Below are the code and all the weights of a small trained network. Each question names an input and a class and asks about switching units off, where a switched-off unit gives its printed mean instead of its output.

import numpy as np


def w(rows, s, z=0):
    codes = np.array(rows[::2]) - 128.0
    scale = np.full(codes.shape[1], s)
    scale[-1] = z or s
    return codes * scale


def norm(h):
    return h / np.sqrt((h * h).mean(-1, keepdims=True) + 1e-5)


def f(y):
    return np.maximum(y, 0)


def log_softmax(a):
    a = a - a.max(-1, keepdims=True)
    return a - np.log(np.exp(a).sum(-1, keepdims=True))


def net(x, mask):
    res = np.array(x, float).reshape(1, 8) / 4 @ E
    u = 0
    for l in range(2):
        y = f(norm(res) @ A[l][:, :-1].T + A[l][:, -1])
        res = res + np.where(mask[u : u + 15], y, B[l][:, -1]) @ B[l][:, :-1]
        u += 15
    return log_softmax(norm(res)[-1] @ U[:, :-1].T + U[:, -1])


A, B = {}, {}
E = w([
[245,128,176,248],'x0',
[92,96,177,168],'x1',
[119,152,128,140],'x2',
[129,126,126,124],'x3',
[134,104,132,121],'x4',
[123,135,126,131],'x5',
[116,35,3,160],'x6',
[117,168,126,149],'x7',
],0.0053)
A[0] = w([
[248,153,123,255,80],'L0N1',
[101,176,161,170,78],'L0N2',
[178,90,40,168,84],'L0N3',
[71,127,218,46,108],'L0N4',
[77,202,113,145,127],'L0N5',
[161,208,65,136,157],'L0N6',
[148,184,50,128,169],'L0N7',
[227,144,91,70,227],'L0N8',
[104,112,112,188,1],'L0N9',
[54,166,157,211,125],'L0N10',
[34,59,124,140,134],'L0N11',
[52,111,179,43,116],'L0N12',
[144,98,94,226,134],'L0N13',
[166,143,102,85,199],'L0N14',
[110,168,105,130,201],'L0N15',
],0.0095,0.0021)
B[0] = w([
[152,128,104,45,253],'L0N1',
[92,78,77,105,168],'L0N2',
[136,183,142,166,200],'L0N3',
[157,153,121,172,230],'L0N4',
[180,91,121,92,169],'L0N5',
[115,63,160,125,180],'L0N6',
[102,44,163,120,179],'L0N7',
[72,76,199,164,201],'L0N8',
[65,81,118,107,144],'L0N9',
[144,63,153,97,177],'L0N10',
[177,87,144,131,197],'L0N11',
[135,121,97,43,224],'L0N12',
[134,154,144,53,196],'L0N13',
[66,83,224,254,173],'L0N14',
[208,8,141,91,162],'L0N15',
],0.0058,0.0065)
A[1] = w([
[163,87,29,130,157],'L1N1',
[112,64,86,185,152],'L1N2',
[181,130,153,175,197],'L1N3',
[79,183,224,95,138],'L1N4',
[101,132,65,227,250],'L1N5',
[192,164,91,185,191],'L1N6',
[133,68,13,186,160],'L1N7',
[28,156,98,119,209],'L1N8',
[137,136,39,157,128],'L1N9',
[6,150,101,76,153],'L1N10',
[116,97,146,16,124],'L1N11',
[116,73,91,119,56],'L1N12',
[105,53,118,43,116],'L1N13',
[134,47,152,123,168],'L1N14',
[87,174,172,178,177],'L1N15',
],0.012,0.0025)
B[1] = w([
[142,155,196,173,177],'L1N1',
[82,160,130,156,170],'L1N2',
[111,119,56,48,163],'L1N3',
[116,171,71,255,188],'L1N4',
[146,204,164,183,139],'L1N5',
[112,164,89,75,136],'L1N6',
[124,198,140,131,176],'L1N7',
[208,119,123,111,142],'L1N8',
[211,224,130,200,137],'L1N9',
[173,207,62,41,161],'L1N10',
[131,60,152,200,252],'L1N11',
[121,161,58,121,171],'L1N12',
[144,157,212,148,254],'L1N13',
[61,54,154,101,234],'L1N14',
[34,220,140,145,136],'L1N15',
],0.0066,0.011)
U = w([
[132,124,162,109,251],'0',
[143,204,127,166,96],'1',
[133,113,166,109,104],'2',
[190,143,123,1,69],'3',
[89,77,126,133,66],'4',
[127,95,137,120,73],'5',
[119,112,130,122,153],'6',
[125,108,120,116,182],'7',
],0.016,0.0027)

Each question gives the input, the list of numbers given to net, and the class t.
The units are the neurons (one row each of A and B). Each row of codes is followed by its name. A weight is (code - 128) times the scale printed after its matrix; where a second scale follows, it is the last column's (A, B and U).
mask holds one flag per neuron, layer by layer. A switched-off neuron (its flag False) gives its mean, the last column of its row in B, instead of its output. The means were averaged over made-up inputs and are rounded, as every weight is.
A unit's drop is (log p(t) with every unit on - log p(t) with that unit switched off) / (log p(t) with every unit on - log p(t) with every unit switched off).
The circuit of an input: a set's keep is (log p(t) with only the set's units on - log p(t) with every unit switched off) / (log p(t) with every unit on - log p(t) with every unit switched off). Starting from the 12 units with the biggest drops (on a tie, the unit counted first), units are removed one at a time, each time the one whose removal leaves the highest keep (on an exact tie, the one counted first), for as long as the keep stays at least 0.8.
units of the circuit, in order: the units of the circuit, biggest drop first
most important unit: the unit with the biggest drop
top k neurons: the k neurons with the biggest drops, biggest first
top k neurons in layer l: the k neurons of layer l with the biggest drops, biggest first
drop of u: that unit's drop, to one decimal
input [-8,-1,-8,3,2,3,-3,-4], class 3: units of the circuit, in order => [L1N10]
input [-8,-6,-4,-1,0,5,-8,3], class 1: units of the circuit, in order => [L1N4; L1N14]
input [8,6,2,-7,-7,-3,-5,-2], class 3: units of the circuit, in order => [L0N1; L1N11; L1N3; L1N13]
input [4,-5,-6,3,7,-1,7,-7], class 1: top 2 neurons => [L0N3; L1N7]
input [-6,-5,-5,6,7,-2,7,-3], class 1: top 2 neurons in layer 1 => [L1N7; L1N1]
input [-8,-2,-8,5,-3,6,3,-2], class 3: top 2 neurons => [L1N10; L1N8]
input [-6,2,-3,3,-6,-4,1,-3], class 3: top 3 neurons => [L1N10; L0N12; L1N4]
input [-5,6,1,-3,-3,6,-7,7], class 1: top 2 neurons => [L1N4; L1N14]
input [-8,1,-2,-2,5,6,7,2], class 3: units of the circuit, in order => [L1N10; L1N8]
input [-8,-1,3,5,-6,0,-6,3], class 3: top 2 neurons => [L1N10; L0N12]
input [-1,-5,7,0,3,-3,-8,2], class 1: top 3 neurons => [L1N4; L1N14; L0N1]
input [2,0,-4,0,-7,-6,-8,7], class 1: top 2 neurons in layer 1 => [L1N4; L1N14]
input [7,-7,0,-4,-2,-1,-5,4], class 3: top 2 neurons in layer 0 => [L0N1; L0N12]
input [8,-6,-3,6,-5,-3,-6,1], class 3: most important unit => L0N1
input [5,2,-5,4,1,4,-2,4], class 3: drop of L1N2 => 0.1
input [-8,3,0,6,-1,3,0,3], class 3: drop of L1N10 => 0.6
input [8,6,4,-2,2,4,-1,-5], class 3: drop of L1N3 => 0.2
